The symbols move the units like this.
w: q656->q354, q499->q991, q288->q755, q624->q949, q470->q818, q729->q251, q407->q316, q961->q223, q562->q453, q416->q715, q474->q267, q396->q400, q993->q941, q316->q407, q345->q808, q641->q894, q844->q870, q201->q917, q325->q417, q125->q214, q863->q807, q965->q512, q581->q146, q315->q406, q941->q993, q625->q448, q894->q641, q14->q55, q473->q744, q498->q568, q702->q881, q2->q734, q223->q961, q744->q473, q181->q210, q958->q684, q884->q695, q146->q581, q210->q181, q570->q41, q358->q399, q214->q125, q295->q147, q913->q585, q453->q562, q945->q698, q215->q421, q930->q719, q755->q288, q903->q142, q147->q295, q568->q498, q843->q289, q406->q315, q881->q702, q959->q537, q399->q358, q421->q215, q991->q499, q267->q474, q949->q624, q831->q439, q417->q325, q870->q844, q719->q930, q55->q14, q917->q201, q829->q148, q936->q189, q585->q913, q289->q843, q512->q965, q459->q482, q41->q570, q684->q958, q525->q402, q439->q831, q142->q903, q57->q425, q695->q884, q16->q4, q189->q936, q994->q336, q336->q994, q400->q396, q808->q345, q354->q656, q689->q88, q425->q57, q772->q518, q85->q51, q464->q919, q664->q134, q251->q729, q402->q525, q852->q816, q88->q689, q148->q829, q180->q143, q537->q959, q134->q664, q143->q180, q4->q16, q816->q852, q482->q459, q818->q470, q698->q945, q518->q772, q448->q625, q807->q863, q919->q464, q715->q416, q734->q2, q51->q85
v: q656->q142, q288->q684, q460->q210, q624->q325, q470->q295, q729->q807, q407->q936, q961->q664, q562->q201, q416->q498, q396->q641, q993->q719, q316->q189, q345->q448, q641->q396, q844->q421, q201->q562, q325->q624, q125->q402, q863->q251, q965->q289, q581->q336, q315->q51, q941->q930, q625->q808, q894->q400, q14->q698, q473->q537, q498->q416, q702->q734, q2->q881, q262->q267, q223->q134, q744->q959, q958->q755, q884->q41, q146->q994, q210->q460, q570->q695, q358->q585, q214->q525, q295->q470, q913->q399, q453->q917, q945->q55, q215->q870, q930->q941, q755->q958, q903->q354, q147->q818, q568->q715, q843->q512, q406->q85, q881->q2, q959->q744, q399->q913, q421->q844, q991->q82, q267->q262, q949->q417, q831->q464, q417->q949, q870->q215, q719->q993, q55->q945, q917->q453, q829->q816, q936->q407, q585->q358, q289->q965, q512->q843, q459->q518, q41->q884, q684->q288, q525->q214, q439->q919, q82->q991, q142->q656, q57->q180, q695->q570, q189->q316, q994->q146, q336->q581, q400->q894, q808->q625, q354->q903, q425->q143, q832->q88, q772->q482, q85->q406, q464->q831, q664->q961, q251->q863, q402->q125, q852->q148, q88->q832, q148->q852, q180->q57, q556->q4, q537->q473, q134->q223, q143->q425, q4->q556, q816->q829, q482->q772, q818->q147, q698->q14, q518->q459, q448->q345, q807->q729, q919->q439, q715->q568, q734->q702, q51->q315
k: q656->q223, q288->q14, q460->q843, q624->q358, q470->q832, q729->q744, q407->q439, q961->q354, q562->q41, q416->q482, q474->q345, q396->q180, q993->q148, q316->q831, q345->q474, q641->q57, q844->q4, q201->q884, q325->q585, q125->q881, q863->q537, q965->q181, q581->q315, q315->q581, q941->q829, q625->q262, q894->q425, q14->q288, q473->q251, q498->q772, q702->q214, q2->q402, q262->q625, q223->q656, q744->q729, q181->q965, q958->q945, q884->q201, q146->q406, q210->q512, q570->q453, q358->q624, q214->q702, q295->q88, q913->q417, q453->q570, q492->q991, q945->q958, q930->q816, q755->q55, q903->q664, q147->q689, q568->q518, q843->q460, q406->q146, q881->q125, q959->q807, q399->q949, q421->q556, q991->q492, q267->q808, q949->q399, q831->q316, q417->q913, q870->q16, q719->q852, q55->q755, q917->q695, q829->q941, q936->q919, q585->q325, q512->q210, q459->q715, q41->q562, q684->q698, q525->q734, q439->q407, q142->q134, q57->q641, q695->q917, q16->q870, q189->q464, q994->q85, q336->q51, q400->q143, q808->q267, q354->q961, q689->q147, q425->q894, q832->q470, q772->q498, q85->q994, q464->q189, q664->q903, q251->q473, q402->q2, q852->q719, q88->q295, q148->q993, q180->q396, q556->q421, q537->q863, q134->q142, q143->q400, q4->q844, q816->q930, q482->q416, q698->q684, q518->q568, q807->q959, q919->q936, q715->q459, q734->q525, q51->q336
g: q656->q453, q499->q147, q288->q474, q460->q734, q624->q425, q470->q82, q729->q16, q407->q581, q961->q41, q562->q354, q416->q930, q474->q288, q396->q913, q993->q568, q316->q146, q345->q14, q641->q399, q844->q473, q201->q903, q325->q143, q125->q965, q863->q556, q965->q125, q581->q407, q315->q439, q941->q498, q625->q945, q894->q358, q14->q345, q473->q844, q498->q941, q702->q210, q262->q958, q223->q570, q744->q870, q181->q881, q958->q262, q884->q664, q146->q316, q210->q702, q570->q223, q358->q894, q214->q512, q295->q991, q913->q396, q453->q656, q492->q88, q945->q625, q215->q959, q930->q416, q755->q267, q903->q201, q147->q499, q568->q993, q843->q525, q406->q831, q881->q181, q959->q215, q399->q641, q421->q537, q991->q295, q267->q755, q949->q57, q831->q406, q417->q180, q870->q744, q719->q715, q55->q808, q917->q142, q829->q772, q936->q336, q585->q400, q289->q402, q512->q214, q459->q852, q41->q961, q525->q843, q439->q315, q82->q470, q142->q917, q57->q949, q695->q134, q16->q729, q189->q994, q994->q189, q336->q936, q400->q585, q808->q55, q354->q562, q425->q624, q772->q829, q85->q464, q464->q85, q664->q884, q251->q4, q402->q289, q852->q459, q88->q492, q148->q518, q180->q417, q556->q863, q537->q421, q134->q695, q143->q325, q4->q251, q816->q482, q482->q816, q698->q448, q518->q148, q448->q698, q919->q51, q715->q719, q734->q460, q51->q919
c: q656->q57, q499->q965, q288->q941, q624->q562, q470->q525, q729->q315, q407->q870, q961->q894, q562->q624, q474->q498, q396->q134, q993->q755, q316->q844, q345->q772, q641->q223, q844->q316, q201->q325, q325->q201, q125->q147, q863->q85, q965->q499, q581->q744, q315->q729, q941->q288, q625->q459, q894->q961, q14->q829, q473->q146, q498->q474, q702->q88, q262->q715, q223->q641, q744->q581, q958->q719, q884->q585, q146->q473, q210->q492, q570->q399, q358->q41, q214->q295, q295->q214, q913->q695, q453->q949, q492->q210, q945->q852, q215->q936, q930->q684, q755->q993, q903->q143, q147->q125, q568->q267, q843->q82, q406->q251, q881->q689, q959->q336, q399->q570, q421->q189, q991->q512, q267->q568, q949->q453, q831->q4, q417->q917, q870->q407, q719->q958, q55->q148, q917->q417, q829->q14, q936->q215, q585->q884, q512->q991, q459->q625, q41->q358, q684->q930, q525->q470, q439->q16, q82->q843, q142->q180, q57->q656, q695->q913, q16->q439, q189->q421, q994->q537, q336->q959, q400->q664, q808->q518, q354->q425, q689->q881, q425->q354, q832->q734, q772->q345, q85->q863, q464->q556, q664->q400, q251->q406, q402->q818, q852->q945, q88->q702, q148->q55, q180->q142, q556->q464, q537->q994, q134->q396, q143->q903, q4->q831, q816->q698, q482->q448, q818->q402, q698->q816, q518->q808, q448->q482, q807->q51, q715->q262, q734->q832, q51->q807
f: q656->q993, q499->q870, q288->q425, q460->q464, q624->q474, q470->q537, q729->q689, q407->q965, q961->q829, q562->q498, q416->q201, q474->q624, q396->q945, q993->q656, q316->q512, q345->q358, q641->q55, q844->q991, q201->q416, q125->q581, q863->q832, q965->q407, q581->q125, q315->q881, q941->q354, q625->q913, q894->q14, q14->q894, q473->q295, q498->q562, q702->q406, q2->q51, q262->q417, q223->q148, q744->q147, q181->q439, q958->q180, q884->q482, q146->q214, q210->q831, q570->q518, q358->q345, q214->q146, q295->q473, q913->q625, q453->q568, q492->q4, q945->q396, q930->q903, q755->q57, q903->q930, q147->q744, q568->q453, q843->q189, q406->q702, q881->q315, q959->q818, q399->q808, q421->q82, q991->q844, q267->q949, q949->q267, q831->q210, q417->q262, q870->q499, q719->q142, q55->q641, q917->q715, q829->q961, q936->q289, q585->q448, q289->q936, q512->q316, q459->q695, q41->q772, q684->q143, q525->q994, q439->q181, q82->q421, q142->q719, q57->q755, q695->q459, q189->q843, q994->q525, q336->q402, q400->q698, q808->q399, q354->q941, q689->q729, q425->q288, q832->q863, q772->q41, q85->q734, q464->q460, q664->q816, q251->q88, q402->q336, q852->q134, q88->q251, q148->q223, q180->q958, q537->q470, q134->q852, q143->q684, q4->q492, q816->q664, q482->q884, q818->q959, q698->q400, q518->q570, q448->q585, q715->q917, q734->q85, q51->q2
i: q656->q406, q499->q345, q288->q689, q460->q715, q624->q16, q470->q945, q729->q425, q407->q41, q961->q581, q562->q439, q396->q537, q993->q702, q316->q570, q345->q499, q641->q473, q844->q399, q201->q919, q125->q829, q863->q180, q965->q772, q581->q961, q315->q354, q941->q881, q625->q82, q894->q744, q14->q147, q473->q641, q498->q181, q702->q993, q2->q930, q223->q146, q744->q894, q181->q498, q958->q832, q884->q936, q146->q223, q210->q568, q570->q316, q358->q870, q214->q148, q295->q55, q913->q421, q453->q831, q492->q267, q945->q470, q215->q585, q930->q2, q755->q88, q903->q51, q147->q14, q568->q210, q843->q459, q406->q656, q881->q941, q959->q400, q399->q844, q421->q913, q991->q808, q267->q492, q949->q4, q831->q453, q417->q556, q870->q358, q719->q734, q55->q295, q917->q464, q829->q125, q936->q884, q585->q215, q289->q482, q512->q518, q459->q843, q41->q407, q525->q852, q439->q562, q82->q625, q142->q85, q57->q251, q695->q189, q16->q624, q189->q695, q994->q134, q336->q664, q400->q959, q808->q991, q354->q315, q689->q288, q425->q729, q832->q958, q772->q965, q85->q142, q464->q917, q664->q336, q251->q57, q402->q816, q852->q525, q88->q755, q148->q214, q180->q863, q556->q417, q537->q396, q134->q994, q143->q807, q4->q949, q816->q402, q482->q289, q818->q698, q698->q818, q518->q512, q807->q143, q919->q201, q715->q460, q734->q719, q51->q903

The rows follow the links: the fewer symbols apart two units are, the more alike their rows tend to be.

Here are some units, each with a row of numbers. One shown again gets a slightly different row.
q453	[ -35  -49  -44  -21   80   22   32  -81  -47  -45  -36  -27   39   62  -77   57 -102   64  -27  -82   20   32  -41  -20  -57  -46   25   -6   21  -50   27 -129    9   59  -10  -50    4    0  -29   72  -48   27  -87    9  -11   17  -21  -26  -20    7  -30  -40  -45    4   35  -34    9  -93  -72   21   56   37  -32   44   19   53   86]
q2	[   6   46  -58   -6  -32   39   62    8   24   69  -43   18  -37  -28  -25   34  110 -119   -3   15   -6    7   -8   -4   17  -46   -8   93   -1   77  -29  132   48  -44   17  -67  -83   69   11  -17   30  -33   26   70  -40   27   62  -59   28  -41  -33    2   -9    7   42  -16   47   58   43    3   57  -37  -59  -56  -94   39  -64]
q439	[ -21  -13  -13    4    6   62   20    9  -55  -31   -8  -98   31   58   31   16   38    8  -32   -9   31   88   25  -22  -17  -34  -46   35  -14  -34  -29   28   13  -22  -31  -73  -52    8  -17   37  -45  -36  -77    5  -24   47   30  -77  -69    2  -38  -29   -4   27   55  -22  -97  -83  -51    1  121   13 -104   40   26   23   84]
q525	[  21   20  -83    5  -86   28    7    1   30   56   23   67  -21  -42  -12   35   96  -51   30   45  -16   -6  -38   52   43  -23   11   72  -60   83  -23   99   33    4   56    4  -70   33   47  -50   -3  -33   33   39   -9  -32  -12   29   95  -26  -87   43  -10   26  -16    6  -21  108   66    1  -45    0   12  -38  -42  -25  -80]
q664	[ -55   -1   17   30    6  -42   46    3   53  -91  -17   -9  -22   28  -98   -1    8   42  140   16   29  -83  -25  -50  -14  -31  -55    8  100   24  -29  -39   99   27   29   -5  -80  -13   11  -33  -15    0   48  -30  -20  -48  -19   31    2  -20  -73   14   93   41   50  -61   -8   53  -11  -40  -55    6   83   10    7   33  -61]
q262	[  28   15   -3  -77   -8   -8   -8  -42    0   54   19   36  -31  -78   42  -26  -43  -24  -27 -100    1  -19   41  -19  -51    3   85  -45  -44  -19   34  -54  -64    9   49   22   72   11 -107    9   73   74   32   31    6  -23   46   22  -15  -16  125  -12  -79  -59  -82  -60  123   11  -35   14   19  -55   22  -59    8  -23  -21]
q316	[   2  -20  -47   33   -7   72  -26   10  -81  -38   51  -56   29   79   34   16    3   72  -20    4   36   56   16   33   -2  -19  -39   27  -98  -15  -33   -1    2   53    0  -15  -59  -42   31   35  -86  -38  -58   23   -3   34  -44   24    2   20 -115   -7   20   63  -11    2 -175  -29   -5   20   16   30  -15   49   56  -43  100]
q949	[  -8   -3   20  -38   67    8  -24  -45  -42   -6   -5  -37   31   -2   25  -28 -120   34  -38  -56    1   13   17    6    7   19   31  -97   13 -131   57 -134  -43    8   -9   29   66  -42  -61   65    9   71  -53  -38   35   30   25    5  -29   24   96  -69  -20  -77  -10    6   13  -81  -36    5   13   13    0   13   32   22   61]
q729	[  22  -15   47    3   15   25   -8   62  -25  -13  -59  -80   14   23   69  -50   35  -24  -59  138  -37   52  -25   43   52   74  -57  -29   17  -90   41   27  -21 -106 -108  -27  -22  -15   32   49    0  -40   -3  -39   46   32   71  -46  -40   18   34  -47   74  -15   76   50  -24  -73   15   35   40   -2  -73   10    2   30   -6]
q585	[   3  -15   96  -29    5   -9    0   24   16  -66   70  -14  -30   10   37  -66  -36   63   72  -64   37  -40   51  -67  -62   23  -32  -79    9  -54   -9  -72  -17   21   29   69   13  -68  -63  -17   49   67   88  -10  -14  -28   11   28  -60    3   54    0   70   24  -60  -56  -35   -7  -27  -27  -20  -17   75   -5   95  -53   12]
q4	[  54  -21  -13  -33   -8   69  -29   42  -53   17    3  -64   31   19   87  -39  -46   17  -91   38  -15   73    3   26   -9   56    5  -32  -94 -109   32  -17  -70  -32  -49   11   22  -52  -32   49  -11  -13  -40  -12   43   75   65  -26  -35   18   26  -56   -4  -20  -21    6  -69  -93  -40   41   68   -5  -69   -6   65    2   65]
q473	[  43  -20   16   32  -50   14  -48   76  -46  -23    5  -20   25   -9   64  -89  -12   34  -13  145  -32   37  -38   68   70   86  -28  -32  -43  -68   24   22  -49  -34  -57   37   -5  -88   79   15  -53  -27    5  -58   65   -5   -6   26   12   37  -34  -21   86   27   21   46  -94  -25   59   31  -25   -4   21   19   26  -47   -4]
q55	[  38  -26   45   64   43  -99  -70  -24   54  -17   16   80   26  -24   -1  -36  -67    4  -51   64  -37  -37  -55   36   15   77   36  -11   24   47   42  -40  -25   28  -31   18  108  -18   67  -16   -5    1  -12  -33   53  -70  -54   48   22   29   17   48  -28  -25  -19  103   75  -14   31   17 -128    7   68   19  -28  -21  -66]
q537	[   5  -11  -14  -36  -84   39  -19   64  -25   36   18  -35  -55  -35   59 -100   53   -3   53   87  -34  -27   -4   58   46   11  -35  -40  -73  -54   22   40  -32  -63  -13   88  -30  -58   10  -15   18   17   74  -43   24   14   20   60   51    8  -21  -22  106   28  -21  -21  -77   89   63   14  -34  -31   67  -34    3  -51  -65]
q325	[ -21    6   70  -85   20   12   16   10    2  -15  -12  -58  -19  -10   26  -37  -50  -11   31  -96   25  -39   67  -71  -51  -11   23  -71   40  -99   19  -81  -20  -40   20   25    2  -21 -119   15   68   81   43  -35   11   28   63   -1  -54   -2  111  -52   59  -34  -31  -71   47  -30  -45  -11   42  -22    5  -50   39    7   14]
q143	[  -5  -22   69  -63    2  -35   38   27   40  -59  -66  -48  -33  -26   20  -90  -17   -9   68   66    2  -62   -7  -35   -5   32  -18  -53   92  -73   46  -67   -4  -81  -64   43   -2    2  -49   -1   55   27   41  -53   11  -18   49  -26  -55  -10   66  -41   86  -13   40  -26  114   -8  -22   -7    3  -26   42  -45   28   44  -98]
q829	[ -20   -2   35   84   54  -82   -2  -18   98  -39  -12   77   26   33  -92   78  -17   19   12    2   16  -44  -18  -11   -1    7  -12   60   91   93  -21    6   69   37   -3  -75   33   20   66  -27  -27  -57  -38   17   -2  -88  -76   -1    6  -11  -28   72  -39   -1   60   50   52    2  -12  -31  -93   27   11   48  -37   15   -6]
q407	[ -18   20   32   45   11   49  -31   40  -46    2   54  -47   22   95   18   45   27   35    9  -33   38   65   33   17   12  -23  -49    3  -17   -3  -60   66   23   18  -28  -13  -44  -11   26   -3  -38    0  -22    6  -35   37  -31  -15  -11    3  -64   -3   26   30   30    4 -187  -19    3  -19   43   15  -59   64   31  -40  141]
q289	[  -3   37  -20    5  -75   41   16   39    9   49   97   24  -54   12   37   63   81  -45   22  -62   44    8   77  -30  -48  -45   -6   65  -67   67  -93  105   35   30   69  -25  -45   21  -15  -30   13  -19   38   88  -61   23   -5   -7   27  -18   -2   74  -28   32  -52  -52  -73   59   21   -8   22  -22  -40  -15   -1  -48   29]
q993	[  12   -4  -58   31   72  -62   -2  -80   38   -5  -92   58   66    8  -74   70  -31  -27  -62   32  -26   -6  -81   14    2  -15   47   61   65   46   30  -33   19   23  -34  -73   33   36   24   28  -37  -34  -96    4   20  -45  -16  -25   23  -29  -33   16  -97  -15   56   43  129  -22   -9    5  -14   32  -17   -1  -70   71  -48]
q570	[ -81   -3  -34   24   54  -21   -3  -52  -16  -59   16    0   34   43  -62   66  -59  117   43  -95   27    6   16    9    1  -48   14  -43   22  -26    8  -88    7   91   17   17   -4  -36    8   36  -61   53  -45  -27   -3    9  -69   56   -6   12  -54  -17   -9   11  -15    3  -95   -8  -39  -36  -43   40   31   74   11  -26  126]
q460	[  30   17 -108  -61  -74   70   35  -28  -36   90   42  -13  -18  -15   19   47   75  -82  -44  -68   -1   35   13  -10  -34  -57   39   60 -100   34  -49   86  -13  -12   74  -33  -55   49  -54    5   10    1  -11   85  -31   54   28   -8   29  -31  -20  -16  -89   34  -48  -49   10   31   -3    9   91  -49  -62  -48  -27    8   -8]
q894	[ -40   -7  122   58   50  -76  -39   29   37 -107   -4   -4   23   37    2  -60  -58   76   29   79  -23  -32  -10   -1   42   80  -14  -57   98  -41   17  -84  -18    5  -72   26   42  -57   36   -5   -2   24   11  -78   54  -54  -21   20  -21   23   37   12   76  -35   44   53  -14  -54   17  -38  -93   52   50   36   28  -15  -15]
q863	[  49  -58  -44  -80  -81   69    9   42  -42   -7  -34  -46  -36  -64   47 -119   52  -45   -5  111  -28   10  -53   36   37   27   -7  -11  -51  -55   53  -15  -51 -102  -26   47  -43  -25  -23   35   13  -17   24  -26   48   33   77   -1   13  -18  -14  -40   78   24    5   -3   16   -5   27   37   75  -20   17  -54    9   11 -118]

Each walk starts at a row. The symbols on each line, taken left to right, move it on to the next unit.
Each answer is a row, close to the row of the unit it stands for.
[ -11   25  133   45   51 -106  -73   -5   64   10   -3   78   35   -9  -11    8  -54  -11   -7   20  -41  -70   16   27   44   52    9  -22   80   41   15    3   -7   16  -49   12  105    9   94  -28   31   19   24  -34   24  -59  -29   29   -5   34  101   42  -38  -69    9   69   50   16   26  -27 -109    5   11   10  -28  -34  -31]
g i g -> [  58   18   75   91  -11  -19  -73   66   28   24   29   57   29   17   51  -24   38  -37  -78  109  -35   17    9   38   36   99  -41   39  -15   53  -14  101   -7  -44  -80   -6   41    6   94  -40    2  -70   27   -6   26  -16    8  -36    9   39   23   59   13  -22   -6   84   -5  -12   53    1  -54   -4  -38   12   11  -45  -32]
w g i g i -> [  49   19    2   31  -44  -12  -85   53  -24   63    6   45   33  -31   56  -27   -9  -38  -79  103  -77   40  -14   96   77   51    0   -7  -46   28    9   87  -63  -10  -36   19   54  -35   87  -21   -2  -45   19    5   46   19  -27   31   55   30   15   14  -14  -29  -34   96  -31   21   82   28  -70  -16  -17  -10  -32  -59  -27]
[  25   -5  -27  -98  -54   83    7   21  -74   31   12  -67  -37  -16   94  -70   29  -32  -12  -11  -12   26   20    5   -9   25    1  -71  -92 -110   20    0  -53  -55    2   72  -31  -26  -71   15   47   22   32    7   16   93   70  -14  -11    0   56  -83   39   23  -60  -48  -41   -7   -7   35   74  -37  -15  -18   42  -22    7]
i c k c -> [ -18    0   32  -58  -10    3  -11  -12   -5   -1   50   11  -27  -31   33  -61  -50   88   71  -77    8  -35   56   -7  -20   -9   17 -101  -30  -69   14 -119  -52   33   51   92   27  -44  -49   11   31   88   54  -36   13   -6    7   81   -8   -2   45  -38   42    6  -96  -46  -26   14  -13  -12  -40  -14  107    3   72  -43   23]
i g w v v -> [  28   -3   74   -6  -54   27  -11   85    9  -20   21  -31  -44    7   71 -108   75   -2   72  118    0  -20   -6   -9   39   57  -90  -19  -26  -20  -26   52    4  -63  -16   41  -49  -41   33  -38   45  -22  102  -19    6    3   33   14   -8    1  -16   -3  119   34   18  -17  -79   24   46  -16    0  -27   36  -17   35  -55  -54]
[   3  -33   55  -17   56  -41  -55  -22  -11  -69   41   -7   29   38   31  -31 -121  112  -21  -31   16   -5   15    5   -8   59  -10  -93  -35  -50   28 -132  -65   60  -10   41   67  -70  -12   19  -37   42  -14  -38   37  -13  -31   43  -39   21   25   -8   30  -13  -51   20  -54  -52  -40    8  -29   27   69   57   70  -64   59]
g k w w w c -> [ -61    7  -13   31   92  -32   71  -40   28  -80 -102  -33   35   51  -88   27  -43   20   32   13   29  -24  -48  -31   12    4  -27   13  123  -29   24  -70   38    3  -41  -62  -33   18   15   15  -44   -4  -44  -48    1  -24    7  -52  -29  -18  -37  -21   17   -4  142   33   61  -62  -40  -14   18   49  -18   35  -19   94   -5]
f v k i -> [  35    5  -12   44  -77   16   26   44   32   13   31   40  -47   11  -19   23  115  -45   36   56   12   -7  -23  -27   17  -12  -52  102   -8  115  -67  127   66  -22   28  -48  -75   24   58  -79   -6  -69   47   58  -28  -18  -26  -21   40  -34  -84   69   27   67   14  -15   -8   54   33  -13    9  -12   -7   -7  -17  -11  -76]
[ -91   24   30    9  111   -9   48  -45  -12  -26  -43  -64   37   54  -67   77  -47   21    1 -118   31    3   38  -42  -32  -52   16  -12   84  -51   -4  -64   25   46    0  -30    4   23  -63   70    0   50  -58  -18  -23   24   -3  -35  -47    2   27  -61  -35  -29   88  -38  -24  -66  -68  -35   33   53  -38   41   11   67  115]
w i v -> [  26  -39 -119  -66  -62   95   63  -11  -58    6   -2  -69  -20   30   21   -7   44   -2   18  -10   31   51  -12  -33  -46  -73  -21   14  -93  -50  -27    4    3  -16   33  -15 -100   -6  -57   10  -19    9  -25   38  -32   69   48  -30    1  -15  -66  -37   18   67   -9  -71  -29   -3  -42   37  131  -13   -9   -9   22   19   16]
i i c c k -> [ -17   -7  -47  -26  -65   84   30   20  -66   -3   74  -66  -33   16    1   26   55   37   70  -41   42   27   21    6   10  -85  -18   -3 -110  -12  -31   25   32   28   82   18  -85  -12  -36  -12  -27    9   32   18  -57   35   15   40   29    8  -76  -31   46   64  -51  -73 -144   65    0    9   21  -11   27   10   29  -41   59]
[  -2  -55  -74   18   21   41   41    7  -60    1  -74  -51   33   27  -18    4   22    0  -33  102   -9   56  -89   56   39  -10  -15   31    1  -29   42   22   11  -37  -61  -60  -67  -14   56   38  -70  -52  -75  -23   27   37   14  -40   22   11 -117  -47   15   43   91   52  -31  -32    0   30   78   34  -67   22  -28   83   -7]
f v f w i -> [ -65  -14  -13  -24   53  -24   88  -12   46  -30 -111  -32    2  -16 -110   41   19  -25   97  -26   28  -66  -38  -47  -10  -63    3  -11  116  -16   -1  -36   64  -20   13  -19  -88   34  -36    5   29   35   34  -33  -19  -16   14   -1    2  -17  -13  -58   57    5   75  -40   90   21  -14  -34   25   29   16  -37  -22   80  -62]
v f v v v w -> [   0  -17  -81  -34  -16  -45   59  -73   45   38  -76   57  -15  -63  -77   45   14  -58   32  -12   -8  -58  -65   -3   -1  -57   46   45   53   29   28  -11   23   26   51  -28  -17   66  -19  -10   10   -3   -4    8   -8  -40    1    4   36  -27  -33    0  -75   -2   24  -30  169   58   16    7  -12   -1   28  -50  -71   44  -73]
[  16  -44  -19 -109   -7   10   27  -32  -31  -40   -8  -21  -26  -30   54  -77  -62   41   16  -44   16  -18   17  -40  -56    2   36  -77  -18  -95   36 -132  -44   -2   31   60   35   -9 -102   42   48   63    7  -24   31   26   55   -5  -39   -4   72  -33   35    2  -62  -65   80  -49  -70   12   57  -20   59  -14   53    8  -13]
c v g v f v g -> [  -6   21  -55   -5   73  -38    3  -93  -14   34  -36   31   51    8  -47   93  -60   -4  -72 -108   -1   40  -12  -16  -44  -42   77    8   22   38   21  -60   13   74   25  -56   32   45  -20   41   -1   24  -75   24  -21   13  -37   -8   -8   -8   21    7 -154  -43   -1    5   62  -30  -50    7   18   23  -55   19  -45   56   54]
i g v f c v -> [  17  -23  -14  -29   -2   71  -32   40  -74   28  -61  -60   23  -26   34  -59    3  -53  -46  128  -67   58  -32   96   89   40    7  -56  -40 -112   60   25  -66  -79  -75   28   -5  -18   18   34  -15   17  -25  -64   57   44   27    2   29   29   15  -94   51  -31   50   89  -20  -55   29   25   35   37  -35  -40  -13   38    6]
[  -6  -20 -115  -39  -67   72   73   16  -54   34  -76  -51  -17  -30  -15  -16   77  -37   45   45   -1    7  -57   24   39  -82   13   16  -32  -43   27   51   22  -48   10   -4 -145   14   -5   38  -25  -28    4  -17   -6   52   50   -8   50  -24 -107  -51   80   53   62  -40    3   47   32   23   74   19  -10  -48  -40   40  -46]
c f v f c v i -> [ -32  -57  -90  -70    7  -30   82  -55   32  -56  -98  -28  -29  -29  -92    7   -5   27   91   22   13  -70  -87  -15   -4  -52   13    6   57   -5   51  -81   27   13   33    5  -58    8  -15   13  -26   42  -20  -44    0  -41   -2   -1   12  -42  -76  -50   26   39   58  -55   98    7  -39   15   29   12   61  -16  -46   73  -85]
k v g c g -> [ -40   -7   60   -7   43  -56  -29    6   14  -39  -27   31   25    0  -24  -31 -100   55   30   44  -42  -26  -35   62   72   43  -13  -98   50  -84   52  -83  -43   16  -38   66   54  -65   80   21  -30   51   -5  -99   59  -37  -58   65   27   31   22  -18   60  -23   14   55  -41   -3   37  -18 -105   44   71   20   -5  -26    5]
